Each row of numbers stands for one node and depends on some of the facts below. Use the named rows to name the rest.

Named rows:
[-25  24   2  12  22  18 -48 -19  -2   5  27  -9   5  -8   1   2   0 -18
  10  23 -12   9 -24 -19 -20  10  44  22 -15   2  -6  20   2 -12]: zuka
[ -9   7  -3  33  27  -1 -43  -9   4   1  19  -7 -26   5 -16  16 -14  -8
  -3  22 -19  20 -12  10 -33  12  44   8  -9  -7   4  22  -1  -6]: plale
[ 12  -7 -22 -13  17  38 -38  -3 -13  37 -17 -66 -38  -8 -11   4  -7 -20
  32  -4   0  28 -20  44  -4 -36  21  26  -9 -26 -17   4   5  16]: groskal
[ -3  18 -21  -2   2  70 -42   3 -17  47  13 -59 -23 -44   6  23  -4  -4
  12  10   6  33 -24  15   3 -22  -2  17 -47 -44 -23 -11 -12  14]: gebon
[-20 -26 -11  27 -20  15  -6  -9 -56  54  15   2  35 -20  -9  17  -4 -41
  50 -31 -19  41 -38   3   5  -8 -15  47  23  19  46 -53  10  -3]: tagu
[ -8 -13   1  29   3  -9 -21  -7 -25  17   4 -10 -15   5   3  30   1  10
  -5  -1  -6  34 -31  -4  -9 -10   7   0   5  22  23 -10  -3   4]: doduk
[-18 -15  -2   7 -47  33 -20   0 -24  45   0 -21  31 -40  14  53  -6  -3
  51 -14   1  51 -63  -3 -11   5 -43  55 -32 -34 -20 -32  14   5]: grulugram
[-21  -3  -3   7 -43  12  -7   8 -14  20   0 -19  -1 -21  22  37   6  16
  -3  -2  10  24 -42 -17 -15 -14 -32  23 -33 -10 -32 -13   9  26]: drabrek
[ -9 -13  -1  20 -22  12   8   5 -18   4  -3  -7   2 -12   4  12  18 -10
  -9  -9   8  15 -25  -9  -3 -14  -6   1 -12  20   2  -5  -7  20]: lufik
[-28 -25  -4  22 -20   8  17   9 -36  13   5  -1  13  -2  -5  -5   9 -28
  16 -26   2  12 -16  12  -7 -25   4  24  12  21  21 -28   3  13]: mafoser
[ -1 -15   7  20 -16 -12  -8 -14 -40   3  -5 -10 -25   5   7  26  13   3
 -32 -11   7  17 -29 -19 -20 -29   1   5  -7  36  36  -8 -20   4]: truko
[ 28 -26 -27  28 -20 -10  16  12 -21  34 -41   9 -24  18 -41  24  22 -21
  12 -36  12  29  -4  37  16   0   5  -1  51  18  45  24 -24  22]: lakli
[-23 -12 -13  27  -7   5  31  19  -9  23  -6  -2   6   9 -11  -5  24 -24
  -6 -17  14   4   6   3  11  -9  31  -8  30  26   1   4 -10  25]: trokal
[-17  -9  -2  26 -11  -1  11  -3 -28   1  10  -7  -2  10 -12 -10  19 -20
  -8 -20  -1   7 -17  -6  12 -17   9   7  20  50  34 -20 -10  18]: toza
[  0   9  -1  28  -5   8 -27  -7 -25  17  10 -12  -5   0  -5  19   7  -2
  -5   5   1  12 -30  -4 -11  -5   9   9  -5  14  39   0 -24  -5]: trunon
[-20  -1  -3  19  10   6 -21 -14 -32   7  24 -21   7  -2 -13 -18   8 -29
  20  -6 -24  22 -30  -3   3 -18  20  26  14  32  35 -20  -6  -2]: zazom
[-16  19  -3  14  -5  21 -33   6  -3   7  12 -24  -9 -19  16  24   4  14
  -7  22  -1  25 -31 -11  -8  -2  -7   7 -38 -16 -36   9   2  16]: skepudam
[ -6  16 -13  19 -26  19 -19  16  22  13   1 -35 -12  -5 -16  38   8  26
   1  22  17  17 -33  10 -11  12   0   0 -24 -30 -25  20  -7  26]: biflaklom
[ -4   2 -16  32   9  13  -3  -3 -21  15  22  -9  -3   0 -29  -8  15 -25
   5  -5 -14  21 -14  13  13  -6  20  -2  21  28  35 -10 -12  10]: nopla
[ -6  21  -9  -4 -24   4 -27   9  -7  27  21 -26 -53 -25   7  33  -7  -7
 -29 -19  11  25   5 -13 -34 -34 -30  24 -18 -29 -37   8  -4  23]: bakla
[-36   2  12  18 -36 -51  30   6 -16 -42  33  30 -11  22 -11 -25  16 -36
 -39 -38   0 -21  13 -30 -22 -23 -12  17  19  50  -5  12  -2  27]: flilar

Some facts about the nodes:
gosini Λ:e φ:i
trigek Λ:e φ:f
geskugra ρ:bakla Λ:a Ξ:855 φ:l
sturuklor Λ:e Ξ:218 φ:l
bakla Λ:a φ:k
fezu ρ:gokon Λ:e Ξ:304 φ:g
tuklak ρ:zuka Λ:c Ξ:218 φ:i
brulu ρ:biflaklom Λ:a Ξ:855 φ:g
breresi Λ:a Ξ:855 φ:f
kletril ρ:zimudu Λ:e Ξ:304 φ:i
gastar ρ:lefaler Λ:d Ξ:855 φ:i
didom ρ:geskugra Λ:e Ξ:855 φ:j
toplu ρ:klozul Λ:e Ξ:798 φ:j
bratrin ρ:grulugram Λ:d Ξ:855 φ:j
vonam ρ:zikoplos Λ:d Ξ:855 φ:f
skiplu Θ:brulu botror ρ:defabel Λ:c Ξ:855 φ:g
dipu ρ:musto Λ:e φ:g
mafoser Θ:gemidrar ρ:drabrek Λ:c Ξ:218 φ:i
flupo ρ:toplu Λ:e Ξ:855 φ:f
drabrek Λ:a Ξ:218 φ:i
drubem Θ:zotre tuklak Λ:b Ξ:855 φ:f
traton Θ:dipu Λ:b Ξ:855 φ:i
moreklek ρ:dipu Λ:d φ:f
bregrol Λ:c Ξ:218 φ:h
botror ρ:fliple Λ:a φ:i
tastom Θ:safilur lera lakli Λ:b Ξ:855 φ:h
naske Θ:destan gatrek stibun Λ:b Ξ:855 φ:i
tagu ρ:bratrin Λ:e Ξ:218 φ:h
truko ρ:skadrus Λ:d φ:i
klaple ρ:skepudam Λ:b Ξ:218 φ:i
flavek ρ:tastom Λ:b Ξ:855 φ:h
klastul Λ:b Ξ:855 φ:h
groskal Θ:biflaklom bregrol ρ:flustem Λ:a Ξ:304 φ:g
drestos ρ:stibun Λ:e Ξ:855 φ:l
breki ρ:zotre Λ:a Ξ:855 φ:j
dogis Θ:triskam zotre geskugra Λ:b Ξ:855 φ:f
fizus Θ:bakla fezu ρ:brefin Λ:b φ:k
trapu ρ:plale Λ:e Ξ:304 φ:l
zuka Θ:gosini ρ:gradrer Λ:b Ξ:855 φ:f
lera Λ:e Ξ:218 φ:g
troskam Θ:tredi klastul Λ:c Ξ:855 φ:h
gramel Λ:b Ξ:855 φ:k
gribris Θ:duvos Λ:b Ξ:218 φ:g
ruklim Λ:b φ:h
zikoplos ρ:klaple Λ:d φ:h
povam Λ:c φ:l
lakli ρ:triskam Λ:d Ξ:304 φ:i
ginis ρ:sagrugus Λ:e Ξ:304 φ:l
goklenuk Λ:c Ξ:218 φ:h
stiplel Λ:a Ξ:218 φ:k
zotre ρ:segran Λ:e Ξ:218 φ:k
tredi Λ:a φ:k
fuges Θ:dekobri tefles Λ:c Ξ:304 φ:l
plivom Λ:b φ:h
sidostal ρ:gastar Λ:b Ξ:218 φ:j
biflaklom Λ:a Ξ:798 φ:j
zazom ρ:povam Λ:e Ξ:855 φ:j
destan Λ:b Ξ:218 φ:g
skides Λ:a Ξ:855 φ:f
fizim Λ:a Ξ:304 φ:f
skepudam Λ:a Ξ:855 φ:j
stusil ρ:didom Λ:e Ξ:855 φ:k
drube Θ:ruklim bakla gradrer fizim ρ:destan Λ:b Ξ:798 φ:f
riplodrar ρ:drube Λ:b φ:k
gradrer ρ:bregrol Λ:c φ:f
doduk Θ:klalir gatrek Λ:e φ:h
brefin Θ:segran Λ:e φ:f
musto ρ:ginis Λ:c Ξ:218 φ:l
defabel ρ:fizus Λ:a Ξ:218 φ:g
flasa Λ:e Ξ:218 φ:j
triskam ρ:riplodrar Λ:a φ:h
labris Λ:c φ:h
lebrir ρ:gaklus Λ:b Ξ:218 φ:f
trokal ρ:brulu Λ:b Ξ:855 φ:i
grudrir Θ:klalir trunon skastam Λ:a φ:f
nopla ρ:grupon Λ:e Ξ:855 φ:j
drodes Λ:d φ:g
segran ρ:gosini Λ:b Ξ:855 φ:i
pazo Λ:c Ξ:855 φ:f
soman ρ:kloklete Λ:d φ:g
niklos Θ:stiplel ρ:traton Λ:c Ξ:855 φ:l
driklazam Λ:b Ξ:855 φ:f
safilur Λ:e Ξ:855 φ:g
lufik Θ:vonam klaklos Λ:c Ξ:855 φ:i
gatrek ρ:bebral Λ:d Ξ:304 φ:k
fliple ρ:skastam Λ:d Ξ:855 φ:f
gokon Λ:c Ξ:855 φ:l
grulugram Θ:bakla Λ:a Ξ:798 φ:h
kloklete ρ:sidostal Λ:e Ξ:855 φ:l
klozul Θ:breki sagrugus lakli Λ:d Ξ:855 φ:j
gaklus ρ:gebon Λ:d Ξ:855 φ:g
gemidrar ρ:flagre Λ:e Ξ:798 φ:f
beflol Θ:trigek ρ:trapu Λ:c Ξ:218 φ:l
gralirin Θ:sturuklor ρ:truko Λ:e Ξ:218 φ:j
flonal ρ:drubem Λ:b φ:g
dekobri Λ:b Ξ:218 φ:g
nukos Θ:tefles Λ:b Ξ:855 φ:k
pefluter Θ:fizim Λ:a Ξ:218 φ:i
grupon Θ:trigek gastar moreklek Λ:c Ξ:304 φ:i
flustem Λ:b Ξ:855 φ:l
trunon Λ:d Ξ:218 φ:j
tefles Λ:a Ξ:798 φ:j
bebral Θ:lebrir didom gatrek lakli ρ:trigek Λ:c Ξ:855 φ:i
klalir ρ:bresize Λ:c φ:h
plale ρ:grudrir Λ:c φ:f
skastam ρ:tefles Λ:a φ:i
stibun ρ:skiplu Λ:c Ξ:855 φ:l
flagre Λ:e Ξ:855 φ:l
bresize Λ:c φ:h
sagrugus ρ:tuklak Λ:b Ξ:218 φ:f
skadrus ρ:dogis Λ:d φ:k
zimudu Θ:klaple fezu ρ:flavek Λ:e Ξ:855 φ:j
toza ρ:klastul Λ:e Ξ:855 φ:i
kloru Λ:b Ξ:855 φ:k
kadrus ρ:plivom Λ:b Ξ:218 φ:l
gebon Λ:a Ξ:855 φ:g
gritatrir ρ:lera Λ:d φ:h
flilar ρ:gritatrir Λ:c Ξ:855 φ:l
klaklos ρ:flasa Λ:a φ:h
vugrek Λ:b Ξ:798 φ:h
nebre Λ:a Ξ:855 φ:j
duvos ρ:groskal Λ:a Ξ:218 φ:f
lefaler Θ:gradrer stibun ρ:vonam Λ:b φ:i

Name these rows:
No name comes twice in this set of rows, the named rows included.
[-14  -5  15   2 -58 -46  -3   5 -24  -1  20  20 -24 -17  20  44   1   0
 -41 -29  13  18 -18 -48 -40 -21 -59  44 -18   3 -30   3   3  13]	povam
[ 22  26 -42  25  -5  60 -30  26  12  71 -12 -51 -31 -30 -12  45   8  11
  -7  23  26  15 -16  20   0  -7  28 -20 -19 -50  -8  19 -43  10]	destan
[-30   2  -1  15 -55 -26  33  20  -4  -7  34  29  -3 -11   2  14  13 -20
 -21 -38   4  12   6 -35 -13  -9 -51  27   9   2 -33   7   9  31]	geskugra
[  5  26 -10  20 -21   1 -43   1  -7  16  11 -28 -21 -12  -2  40   6  25
 -12  26   3  19 -39 -10  -5  -4 -10   7 -21  -2  16  10 -22   7]	flasa
[-15  12  -5  22  28  11 -46 -28 -20  20  42   1  12  -8 -21 -11  -6 -40
  38   0 -32  28 -29   2   2   7  27  38  13  17  40 -13   1 -17]	flupo
[ -4  20  -1  22 -60 -32  18  27   6  -6  18  28 -24 -20   0  45  25  -3
 -49 -23  20  12  -6 -33 -22   9 -57   6  -8  -3 -27  31 -23  26]	gokon
[-21 -16   0  22 -10  -7  11  15   2  -7  -4 -24 -30  12   3  23  10  16
 -24  -7   7  17  -4  -1 -12 -21  12 -19  -3   8 -22   3  14  29]	skastam
[  5  41 -28  33  12  20 -42   8  29  31  14  -8 -13 -13 -15  41  10  11
  -6  23   8  12 -21  -5 -15  41  23  -6 -16 -39 -20  42 -17   6]	drubem
[-17  14  -4   7 -63 -30  14  15  -5  15  16  27  -9 -29  18  42  22 -12
 -34 -33  28  17 -15 -51 -16   5 -57  30  -7  -5 -40  14 -11  15]	flustem
[-10  -5   9  15 -27   6 -38  -1 -16  -6   4 -19  -6  -5  20  31   8  21
 -13  19  11  16 -49 -16 -27   1   1  10 -45   3  -9   2  -6  10]	bregrol

Now the same nodes, written a new way:
Known rows:
[-20  21   3 -16 -36   6  26  -6  21  -9 -17   6   2 -16 -25   6 -27 -19
   8  24 -18   3 -25  -7  27 -10 -47 -30   1  34 -13  -6 -29 -18  13]: nukos
[-17  49  10 -21 -29   4  16  34  28 -32 -16  21  23 -13  -9   4 -24 -34
   9  -6 -17  11   3 -18  22 -12 -35 -16 -27  31  -8 -24 -40  -4  16]: bakla
[-11  -1   0 -12 -14   4 -19 -10  15 -14  -8  14  16 -19 -39  -2 -33 -37
  -5  25 -27   5 -38  -6  15 -19 -21 -25  19  14 -19  14 -25  -9   9]: trokal
[-42  34   6 -22 -38   5 -19   5  21  -3 -14  20   7 -11 -25   0 -24 -29
   2   3 -16  -2 -11 -18  14  -5 -45 -19 -15  13   3 -18 -24   1  20]: bratrin
[-29  49  -5 -31   6  -4 -58   5  23 -16 -14  26  28  11 -40  -5  -1 -48
 -17   1 -19 -15 -10 -28  -7 -26 -17  -4 -21 -30  -2 -11 -27  17  14]: klaklos
[-10  29   4   9 -31  -6 -34  17  17  -3 -23  61  33 -16 -35 -12 -55 -50
   2 -11 -20  18   8 -19 -31  -9   4 -10 -28  12 -39   6 -39 -25 -22]: tuklak
[-13  38   3 -24 -27   5 -44  41  21 -18 -11  21  26  -6 -30  -1 -21 -45
  -9  -8 -28   7 -11 -16  -6 -16 -12 -21 -30  -1   0 -17 -32  -4  27]: fuges
[ -1  32   2 -10 -16   5  26  10  23 -28 -21   8  15 -12 -19   4 -25 -24
   7  14 -24  10 -22  -9  21 -18 -42 -30  10  27 -30   0 -37  -6  15]: fizus
[-21  20   4 -13 -37   6  28 -11  21 -13 -19   7   4 -15 -24   4 -27 -20
   8  24 -17   4 -23  -7  28 -10 -47 -29   6  33 -21  -3 -30 -19  12]: gramel
[-22  32  14 -13 -42  -4 -19  12  22 -11  -7  -2  27 -27 -24 -10 -24 -48
 -16   6 -16   1  11  -9   3  -8 -14 -18 -18  14 -14 -34 -22 -26  30]: flagre
[-15  20   2 -25 -37  -1   2  -6  19 -16 -12  19   7  -8 -43  -1  -8 -41
  -9  25 -23 -10  -8  -8  13 -19 -20 -21 -24  17  -4   1 -22 -14   2]: nopla
[  1   5  14   3  -2 -10 -18 -18  14 -10 -25  31  52 -22 -18 -18 -65 -56
   5   8 -21  25 -27  -5 -26 -13  -5  -7  18  12 -47  14 -44 -19 -31]: sagrugus
[-24  44   9 -22 -41  -7   0  30  25 -29 -19  13  28 -21 -18  -7 -15 -45
  -9   9 -16   8  14 -10   4 -18 -22 -18  -4  15 -25 -32 -34 -20  22]: flasa
[-29  22  -2 -29 -44   4 -34  24  20 -12  -5  25  20 -18 -30  -7 -37 -44
  -7   5 -21   7 -15 -13   4 -10 -22 -16 -23  18  11 -17 -28 -18   6]: bebral
[-17  35   8  -6 -56  -1  13  37  25 -34 -20  21  20 -20 -20  -1 -20 -37
  -4   7 -21  20  20  -6  15 -16 -18 -25 -11  37 -39 -23 -32 -23  32]: lera
[-40  11  11 -36 -12  -2 -37   6  19 -13  -3  23  31 -28 -17  -6 -42 -51
   2   8 -22   6 -33 -13  10 -11 -31  -3   2  16  13  -8 -34  -5  -8]: fliple
[-18  39   3 -24 -28   8   6  27  24 -27 -18  31  12 -11 -18   5 -22 -31
   8  -1 -21  13 -17 -19  23 -17 -41 -15 -13  28 -12  -2 -38  12  11]: skadrus
[-18   8  10 -10 -17   3 -20   1  17  -6  -9   2  22 -27 -25  -7 -38 -36
  -4  17 -20  10 -26  -8  12 -13 -31 -24  13  17 -18  -2 -27 -19  19]: segran
[-38  11  10 -40 -15  -4 -27   8  21 -20  -1  23  30 -26 -22  -5 -41 -53
   0   8 -23   6 -20 -14  12 -12 -23  -5 -14  16  18 -18 -37 -11 -13]: breresi
[-16  27   2 -40   0   0 -34  42  23 -32  -5  34  46 -24 -19  -9 -38 -56
  -9  -5 -28  14 -32 -15   2 -22 -22  -6  -2   8   9 -12 -45  -3 -15]: plale
[-19   9  10  -6 -20   3 -19  -8  18 -15  -9   3  27 -25 -24  -6 -41 -38
  -7  14 -22   9 -26  -6   9 -11 -30 -26  18  19 -21  -5 -25 -17  22]: naske

Which node is each row?
No name comes twice in this set of rows, the named rows included.
[ -9  33   7 -23 -29  -4  -2  13  22 -20 -13   7  22 -13 -31  -3  -8 -38
  -5  10 -26  -4  -5  -8   5 -15 -13 -25 -23  14 -11 -17 -30 -19  16]	toplu
[  9  24  -3   0 -23  11  13  11  20 -34 -20  19   7  -7 -41   8 -19 -25
   5  13 -27  13 -25  -8  25 -25 -24 -35   8  25 -40  17 -31   3  23]	flonal
[-28  59   7 -12  10  -9 -39  -1  25  -3 -20 -14  40 -13  -9 -19 -13 -37
 -20  -4 -12  -5 -10 -18 -10 -14 -43 -18  13 -28 -23 -25 -29  -5  41]	plivom
[  1  32   3  -5  13 -10 -38  10  21  14 -17  59  56 -27 -24 -22 -62 -47
   8 -23 -24   7 -13 -24 -26 -12   0  -8 -30  12 -30  15 -45 -34 -46]	gradrer
[-38  40   7 -18   7  -7 -40  -9  19   5 -19 -10  27  -2 -28  -9  -7 -36
 -13  10 -17 -14 -21 -15  -7  -9 -36 -24   6 -32 -16 -16 -26  -5  30]	vugrek
[-27  49   6 -13  17  -6 -42  -5  22  -6 -19  -3  37  -4 -23 -17 -10 -39
 -20   4 -16  -7 -19 -18  -7 -20 -36 -18  13 -31 -22 -13 -27   1  29]	ruklim
[-40  35   3 -30 -38   2 -18   9  21 -10 -10  21   9  -7 -28   2 -19 -37
  -1   8 -14  -2   2 -20  12 -11 -32 -15 -29  15   5 -23 -26  -5  14]	nebre
[-25  34  -2 -22 -68  11  -3  30  21 -13 -11  29  -2 -10 -34  11 -29 -28
   0  10 -21   6  -2 -14  16  -7 -38 -27 -32  31  -2 -17 -25 -15  15]	skiplu
[-28  32   1 -26 -42   5 -43  17  20  -8  -7  23  16  -8 -35  -4 -28 -43
 -14   5 -20   4  -7 -16  -4 -11 -31 -18 -25   3   4 -17 -23 -14  16]	stibun
[-36  28   4 -16 -58  12   2  20  20 -12 -16  26  -5 -15 -31  12 -28 -24
   8   3 -14  10  -8 -14  23  -8 -38 -22 -27  35  -8  -7 -25  -5  23]	gaklus
[-58  61   8 -54 -11   4 -52  39  27 -49  -6 -15  30  -1  -9  -2  13 -49
 -26   6 -17   0 -22 -19  11 -26 -60  -9  14 -29  36 -54 -28  41  67]	zikoplos
[-28  17   5 -48 -22   0 -32  21  21 -17  -1  26  33 -23 -19 -10 -40 -51
  -6  13 -24   6 -28 -14   2 -11 -24  -8 -10  13  20 -16 -37 -14 -21]	pazo
[-24  21   0 -31   4   6 -26  45  26 -46   0 -13  23 -28 -19   1  -9 -33
 -15  14 -29  20 -41  -7  41 -29 -44 -30  48   6  -8 -10 -31   4  55]	lefaler
[ -8   8  16   9  14 -11 -22 -38  17  30 -17  29  39 -33 -27 -24 -69 -40
  11   8 -16   0 -25 -14 -12  -1 -18 -14  -1  13 -42  19 -36 -47 -39]	zuka
[ 19   6  18 -15 -15   5 -13 -26  10 -34 -22  48  47   0 -22  -7 -55 -69
   2   2 -27  19 -43  -7 -34 -21  19   5 -24   8 -10  17 -48  29 -36]	moreklek

